Below are the code and all the weights of a small trained network. Each question names an input and a class and asks about switching units off, where a switched-off unit gives its printed mean instead of its output.

import numpy as np


def w(rows, s, z=0):
    codes = np.array(rows[::2]) - 128.0
    scale = np.full(codes.shape[1], s)
    scale[-1] = z or s
    return codes * scale


def f(y):
    return np.maximum(y, 0)


def log_softmax(a):
    a = a - a.max(-1, keepdims=True)
    return a - np.log(np.exp(a).sum(-1, keepdims=True))


def net(x, mask):
    res = np.array(x, float).reshape(1, 7) / 4 @ E
    y = f(res @ A[0][:, :-1].T + A[0][:, -1])
    res = res + np.where(mask, y, B[0][:, -1]) @ B[0][:, :-1]
    return log_softmax(res[-1] @ U[:, :-1].T + U[:, -1])


A, B = {}, {}
E = w([
[127,129,129,128,132],'x0',
[15,135,137,132,117],'x1',
[128,125,129,129,127],'x2',
[116,115,2,127,119],'x3',
[129,128,128,128,128],'x4',
[124,143,127,2,116],'x5',
[128,130,128,128,132],'x6',
],0.01)
A[0] = w([
[175,136,155,145,127,224],'N0',
[110,137,144,133,131,126],'N1',
[131,122,145,158,132,189],'N2',
[165,130,150,130,131,191],'N3',
[126,126,114,142,125,138],'N4',
[124,127,100,90,132,84],'N5',
[231,130,186,123,147,239],'N6',
[29,121,144,133,120,205],'N7',
[117,107,41,209,118,153],'N8',
[157,123,100,125,123,135],'N9',
[68,140,192,133,127,132],'N10',
[189,127,121,124,131,245],'N11',
[51,124,141,132,121,195],'N12',
[136,116,226,11,117,139],'N13',
[136,118,177,205,135,242],'N14',
[65,135,202,131,127,133],'N15',
[125,122,111,150,126,152],'N16',
[165,122,75,125,129,123],'N17',
[135,116,145,59,107,198],'N18',
[119,106,57,196,118,154],'N19',
[118,135,59,46,129,43],'N20',
[160,124,147,127,128,168],'N21',
[185,125,121,124,129,237],'N22',
[129,122,149,106,126,133],'N23',
[137,126,199,220,142,250],'N24',
[129,125,143,112,127,132],'N25',
[128,133,108,131,127,151],'N26',
[194,120,31,124,123,118],'N27',
[103,127,64,38,116,94],'N28',
[5,126,50,126,126,33],'N29',
[178,117,77,124,125,138],'N30',
],0.011,0.0023)
B[0] = w([
[202,145,130,159,154,188],'N0',
[118,110,143,114,114,148],'N1',
[162,101,133,138,109,170],'N2',
[171,145,115,150,155,172],'N3',
[116,119,137,144,144,150],'N4',
[159,146,107,125,82,163],'N5',
[220,181,70,191,219,241],'N6',
[143,10,132,1,157,221],'N7',
[46,71,175,218,232,255],'N8',
[104,147,149,139,92,164],'N9',
[96,102,167,57,60,198],'N10',
[120,214,127,219,104,198],'N11',
[141,38,130,30,152,202],'N12',
[53,254,130,28,251,254],'N13',
[226,64,130,150,79,228],'N14',
[96,113,174,46,54,206],'N15',
[115,105,143,152,151,161],'N16',
[86,128,165,157,71,186],'N17',
[94,239,96,68,137,199],'N18',
[64,79,170,202,217,234],'N19',
[197,154,62,136,21,211],'N20',
[153,145,109,145,156,164],'N21',
[122,207,127,212,106,194],'N22',
[115,150,130,107,152,153],'N23',
[241,58,121,123,41,251],'N24',
[118,143,129,113,145,146],'N25',
[107,113,117,169,120,152],'N26',
[56,130,198,175,22,233],'N27',
[183,147,16,135,44,223],'N28',
[211,75,5,178,222,244],'N29',
[90,142,174,160,64,192],'N30',
],0.025,0.0077)
U = w([
[225,116,58,147,121,255],'0',
[146,64,208,89,50,77],'1',
[104,193,123,138,220,82],'2',
[35,133,153,43,143,166],'3',
[55,128,250,180,135,209],'4',
[82,85,118,140,253,27],'5',
[98,161,132,136,14,18],'6',
],0.0052,0.0013)

Each question gives the input, the list of numbers given to net, and the class t.
The units are the neurons (one row each of A and B). Each row of codes is followed by its name. A weight is (code - 128) times the scale printed after its matrix; where a second scale follows, it is the last column's (A, B and U).
mask holds one flag per neuron, in row order. A switched-off neuron (its flag False) gives its mean, the last column of its row in B, instead of its output. The means were averaged over made-up inputs and are rounded, as every weight is.
A unit's drop is (log p(t) with every unit on - log p(t) with that unit switched off) / (log p(t) with every unit on - log p(t) with every unit switched off).
The circuit of an input: a set's keep is (log p(t) with only the set's units on - log p(t) with every unit switched off) / (log p(t) with every unit on - log p(t) with every unit switched off). Starting from the 12 units with the biggest drops (on a tie, the unit counted first), units are removed one at a time, each time the one whose removal leaves the highest keep (on an exact tie, the one counted first), for as long as the keep stays at least 0.8.
circuit, biggest first: the units of the circuit, biggest drop first
k most important neurons: the k neurons with the biggest drops, biggest first
drop when u is switched off: that unit's drop, to one decimal
input [-4,-1,-4,8,4,7,-7], class 6: circuit, biggest first	(N27)
input [3,3,1,0,4,5,5], class 3: circuit, biggest first	(N13; N6)
input [4,1,3,2,4,0,8], class 5: circuit, biggest first	(N24; N20)
input [8,0,6,1,-2,-3,0], class 4: circuit, biggest first	(N29; N28)
input [1,1,4,-6,4,-6,0], class 1: 4 most important neurons	(N29; N15; N10; N28)
input [-8,1,7,-5,-4,-4,1], class 1: 2 most important neurons	(N29; N15)
input [-7,-5,-6,6,-6,1,-4], class 6: 2 most important neurons	(N20; N28)
input [-8,3,-7,7,-1,-1,7], class 5: 2 most important neurons	(N8; N29)
input [-6,-3,2,0,-8,8,-1], class 2: 2 most important neurons	(N13; N24)
input [1,5,7,-2,-5,-1,-2], class 1: drop when N2 is switched off	0.0
input [-7,-8,4,1,-4,-7,-1], class 4: drop when N29 is switched off	0.2
input [-7,1,1,-1,3,7,2], class 3: drop when N6 is switched off	0.2
